Below is a small trained network, with its code and all its weights. Each question gives an input and a target symbol and asks what happens when units are switched off, that is, made to give their printed mean instead of their output.

import numpy as np


def w(rows, s, z=0):
    codes = np.array(rows[::2]) - 128.0
    scale = np.full(codes.shape[1], s)
    scale[-1] = z or s
    return codes * scale


def f(y):
    return np.maximum(y, 0)


def softmax(a):
    e = np.exp(a - a.max(-1, keepdims=True))
    return e / e.sum(-1, keepdims=True)


def log_softmax(a):
    a = a - a.max(-1, keepdims=True)
    return a - np.log(np.exp(a).sum(-1, keepdims=True))


def net(x, mask):
    ids = ['αβγδεζηθλμξπστφψ'.index(c) for c in x.split()]
    T = len(ids)
    res = E[ids] + P[:T]
    u = 0
    for l in range(2):
        q, k, v = (res @ M[l].T for M in (Q, K, V))
        z = softmax(np.where(np.tri(T) > 0, q @ k.T / 3**0.5, -1e9)) @ v
        res = res + np.where(mask[u], z, O[l][:, -1]) @ O[l][:, :-1]
        u += 1
        y = f(res @ A[l][:, :-1].T + A[l][:, -1])
        res = res + np.where(mask[u : u + 16], y, B[l][:, -1]) @ B[l][:, :-1]
        u += 16
    return log_softmax(res[-1] @ U[:, :-1].T + U[:, -1])


Q, K, V, O, A, B = {}, {}, {}, {}, {}, {}
E = w([
[111,135,117,211,145,154],'α',
[143,153,133,107,100,85],'β',
[242,129,75,168,253,27],'γ',
[176,100,182,94,87,101],'δ',
[143,127,138,143,103,125],'ε',
[160,144,175,111,151,122],'ζ',
[186,106,181,94,68,161],'η',
[113,26,185,199,120,157],'θ',
[130,123,86,135,92,122],'λ',
[165,31,146,188,109,131],'μ',
[173,86,134,128,105,83],'ξ',
[156,85,159,127,67,139],'π',
[65,228,69,162,110,165],'σ',
[112,62,145,235,165,220],'τ',
[148,115,106,166,100,218],'φ',
[138,215,170,65,49,169],'ψ',
],0.013)
P = w([
[138,159,149,135,73,57],'0',
[91,139,111,30,180,84],'1',
[183,144,126,114,124,189],'2',
[121,184,250,149,170,145],'3',
[100,107,85,36,124,140],'4',
[177,147,114,124,93,199],'5',
[104,176,245,171,162,154],'6',
],0.016)
Q[0] = w([
[124,77,143,61,2,235],'L0H0',
[61,61,116,83,182,61],'L0H0',
[197,91,25,98,104,153],'L0H0',
],0.0095)
K[0] = w([
[35,158,152,60,35,198],'L0H0',
[164,2,161,97,192,101],'L0H0',
[121,153,86,75,232,237],'L0H0',
],0.009)
V[0] = w([
[149,74,132,53,165,57],'L0H0',
[255,90,162,98,132,108],'L0H0',
[142,48,142,118,170,112],'L0H0',
],0.0073)
O[0] = w([
[124,143,111,143,53,134,87],'L0H0',
[69,85,130,185,8,203,95],'L0H0',
[76,85,180,85,187,119,4],'L0H0',
],0.013,0.0045)
A[0] = w([
[165,167,179,79,125,155,117],'L0N0',
[128,89,156,95,80,69,146],'L0N1',
[110,32,117,113,96,89,50],'L0N2',
[70,134,7,102,89,80,137],'L0N3',
[19,110,168,142,77,118,64],'L0N4',
[91,179,129,109,112,103,12],'L0N5',
[90,146,64,178,127,92,98],'L0N6',
[122,112,246,68,149,131,164],'L0N7',
[71,47,137,152,167,95,61],'L0N8',
[177,115,50,99,95,117,139],'L0N9',
[118,139,100,144,97,73,145],'L0N10',
[106,206,142,119,150,146,200],'L0N11',
[166,170,161,190,157,141,141],'L0N12',
[48,159,57,86,149,126,61],'L0N13',
[84,122,140,131,176,145,255],'L0N14',
[138,100,123,113,154,221,202],'L0N15',
],0.011,0.0041)
B[0] = w([
[118,70,118,183,184,143,213],'L0N0',
[100,183,153,120,145,92,168],'L0N1',
[170,115,119,96,204,50,150],'L0N2',
[78,200,170,113,253,100,204],'L0N3',
[188,122,74,78,158,76,190],'L0N4',
[109,127,153,105,165,59,155],'L0N5',
[163,46,199,138,167,115,159],'L0N6',
[100,196,54,164,145,111,181],'L0N7',
[121,177,134,143,143,119,138],'L0N8',
[97,231,94,113,162,172,213],'L0N9',
[189,146,142,187,106,82,165],'L0N10',
[147,63,127,142,109,108,254],'L0N11',
[199,67,137,152,110,133,253],'L0N12',
[192,95,95,76,90,83,178],'L0N13',
[162,231,157,102,108,79,171],'L0N14',
[92,158,114,42,140,35,189],'L0N15',
],0.0069,0.0086)
Q[1] = w([
[182,144,2,52,193,157],'L1H0',
[156,161,84,210,132,12],'L1H0',
[108,53,31,20,117,155],'L1H0',
],0.0083)
K[1] = w([
[116,129,87,136,168,218],'L1H0',
[219,182,87,166,126,80],'L1H0',
[53,116,188,64,251,254],'L1H0',
],0.0084)
V[1] = w([
[175,55,102,145,123,202],'L1H0',
[103,202,157,156,154,228],'L1H0',
[171,108,133,101,2,112],'L1H0',
],0.0096)
O[1] = w([
[153,154,89,116,206,187,2],'L1H0',
[86,186,229,184,142,158,52],'L1H0',
[197,197,139,9,112,166,113],'L1H0',
],0.011,0.0098)
A[1] = w([
[28,93,164,166,131,125,204],'L1N0',
[18,153,201,139,86,116,118],'L1N1',
[141,134,203,115,47,142,38],'L1N2',
[113,153,131,69,211,144,192],'L1N3',
[163,54,84,149,115,240,104],'L1N4',
[147,215,149,120,126,85,59],'L1N5',
[194,149,113,195,40,134,154],'L1N6',
[137,150,153,223,167,84,57],'L1N7',
[116,119,196,190,122,161,182],'L1N8',
[160,53,99,120,185,114,1],'L1N9',
[115,79,184,254,55,130,13],'L1N10',
[121,158,97,160,149,142,56],'L1N11',
[49,61,112,106,166,37,201],'L1N12',
[95,172,135,120,181,149,99],'L1N13',
[63,82,159,98,105,68,29],'L1N14',
[105,82,131,189,190,180,188],'L1N15',
],0.0089,0.0056)
B[1] = w([
[227,143,206,57,104,99,155],'L1N0',
[194,128,6,126,185,83,163],'L1N1',
[54,99,167,8,253,74,174],'L1N2',
[128,121,128,214,48,70,171],'L1N3',
[90,145,158,120,35,121,146],'L1N4',
[84,57,137,177,144,241,180],'L1N5',
[93,36,141,194,167,190,221],'L1N6',
[107,104,72,48,58,204,195],'L1N7',
[118,223,197,117,97,132,147],'L1N8',
[28,190,98,140,167,199,171],'L1N9',
[75,185,2,101,160,143,181],'L1N10',
[213,60,169,96,219,147,141],'L1N11',
[127,176,178,103,87,204,254],'L1N12',
[99,101,71,59,93,121,142],'L1N13',
[131,130,116,220,200,168,185],'L1N14',
[149,117,206,119,99,13,162],'L1N15',
],0.0067,0.015)
U = w([
[177,157,81,121,98,104,41],'α',
[100,92,206,161,140,124,163],'β',
[81,114,89,191,85,171,117],'γ',
[56,83,130,138,215,73,66],'δ',
[122,120,179,187,86,90,132],'ε',
[124,126,168,127,164,142,107],'ζ',
[132,158,132,81,182,194,49],'η',
[122,94,179,187,101,101,161],'θ',
[77,247,92,95,208,157,111],'λ',
[114,80,171,163,100,86,107],'μ',
[130,121,152,122,153,125,101],'ξ',
[118,118,139,103,151,114,63],'π',
[211,132,127,204,220,101,189],'σ',
[82,131,208,140,208,176,115],'τ',
[118,254,197,145,68,30,253],'φ',
[151,176,195,183,129,230,149],'ψ',
],0.008,0.0061)

Each question gives the input, a string of symbols that net reads in full, and the target symbol t.
The units are the heads (3 rows each of Q, K, V and O) and the neurons (one row each of A and B). Each row of codes is followed by its name. A weight is (code - 128) times the scale printed after its matrix; where a second scale follows, it is the last column's (O, A, B and U).
mask holds one flag per unit, layer by layer, with each layer's heads first. A switched-off unit (its flag False) gives its mean, the last column of its rows in O or B, instead of its output. The means were averaged over made-up inputs and are rounded, as every weight is.
A unit's drop is (log p(t) with every unit on - log p(t) with that unit switched off) / (log p(t) with every unit on - log p(t) with every unit switched off).
The circuit of an input: a set's keep is (log p(t) with only the set's units on - log p(t) with every unit switched off) / (log p(t) with every unit on - log p(t) with every unit switched off). Starting from the 12 units with the biggest drops (on a tie, the unit counted first), units are removed one at a time, each time the one whose removal leaves the highest keep (on an exact tie, the one counted first), for as long as the keep stays at least 0.8.
units of the circuit, in order: the units of the circuit, biggest drop first
most important unit: the unit with the biggest drop
k most important neurons: the k neurons with the biggest drops, biggest first
k most important neurons of layer l: the k neurons of layer l with the biggest drops, biggest first
input ζ λ σ τ φ, target φ: most important unit -> L1N6
input β σ λ σ μ μ τ, target δ: 2 most important neurons of layer 1 -> [L1N2; L1N10]
input η λ ζ α σ, target φ: 3 most important neurons of layer 1 -> [L1N6; L1N12; L1N0]
input β σ β η σ β θ, target δ: 3 most important neurons of layer 1 -> [L1N2; L1N10; L1N6]
input σ ψ ε θ φ, target φ: 2 most important neurons of layer 1 -> [L1N0; L1N6]
input η λ ζ σ, target η: units of the circuit, in order -> [L1H0; L0H0]
input σ σ β, target σ: units of the circuit, in order -> [L0H0; L1N12]
input σ σ λ σ μ θ σ, target γ: 2 most important neurons of layer 1 -> [L1N10; L1N7]
input ψ λ λ η σ, target φ: units of the circuit, in order -> [L1N6; L1N10; L1N7]
input β σ τ λ σ η μ, target δ: 4 most important neurons -> [L1N2; L0N3; L1N10; L1N6]
input μ ε ε σ τ ξ, target σ: 2 most important neurons -> [L0N3; L1N12]
input β σ γ η, target δ: 3 most important neurons -> [L1N2; L0N3; L1N10]
input μ β θ σ, target α: 2 most important neurons -> [L0N4; L0N3]
input λ λ π ψ, target λ: 2 most important neurons -> [L1N10; L0N3]
input α α ψ θ, target σ: most important unit -> L1H0
input μ τ ψ ε, target α: units of the circuit, in order -> [L1H0; L0H0; L0N4; L0N2]
input σ σ σ γ, target γ: units of the circuit, in order -> [L1N10; L0H0; L1H0]
input β ψ μ μ ε ε σ, target δ: 2 most important neurons -> [L1N2; L0N3]
input λ σ ε θ, target λ: 3 most important neurons -> [L1N10; L0N3; L0N10]
input λ δ μ δ σ α, target σ: most important unit -> L0H0
input ψ β θ λ, target τ: 2 most important neurons -> [L1N2; L1N6]
input θ λ γ σ π η, target σ: 2 most important neurons -> [L0N3; L1N12]
input φ σ ξ θ, target ψ: 2 most important neurons of layer 1 -> [L1N5; L1N2]
input σ γ σ σ σ λ, target σ: 3 most important neurons -> [L0N3; L1N12; L1N11]
input λ η ψ β, target λ: 2 most important neurons -> [L1N10; L0N3]
input φ λ ψ μ λ σ π, target ψ: 2 most important neurons of layer 0 -> [L0N3; L0N7]
input φ θ β ξ, target ψ: most important unit -> L1H0
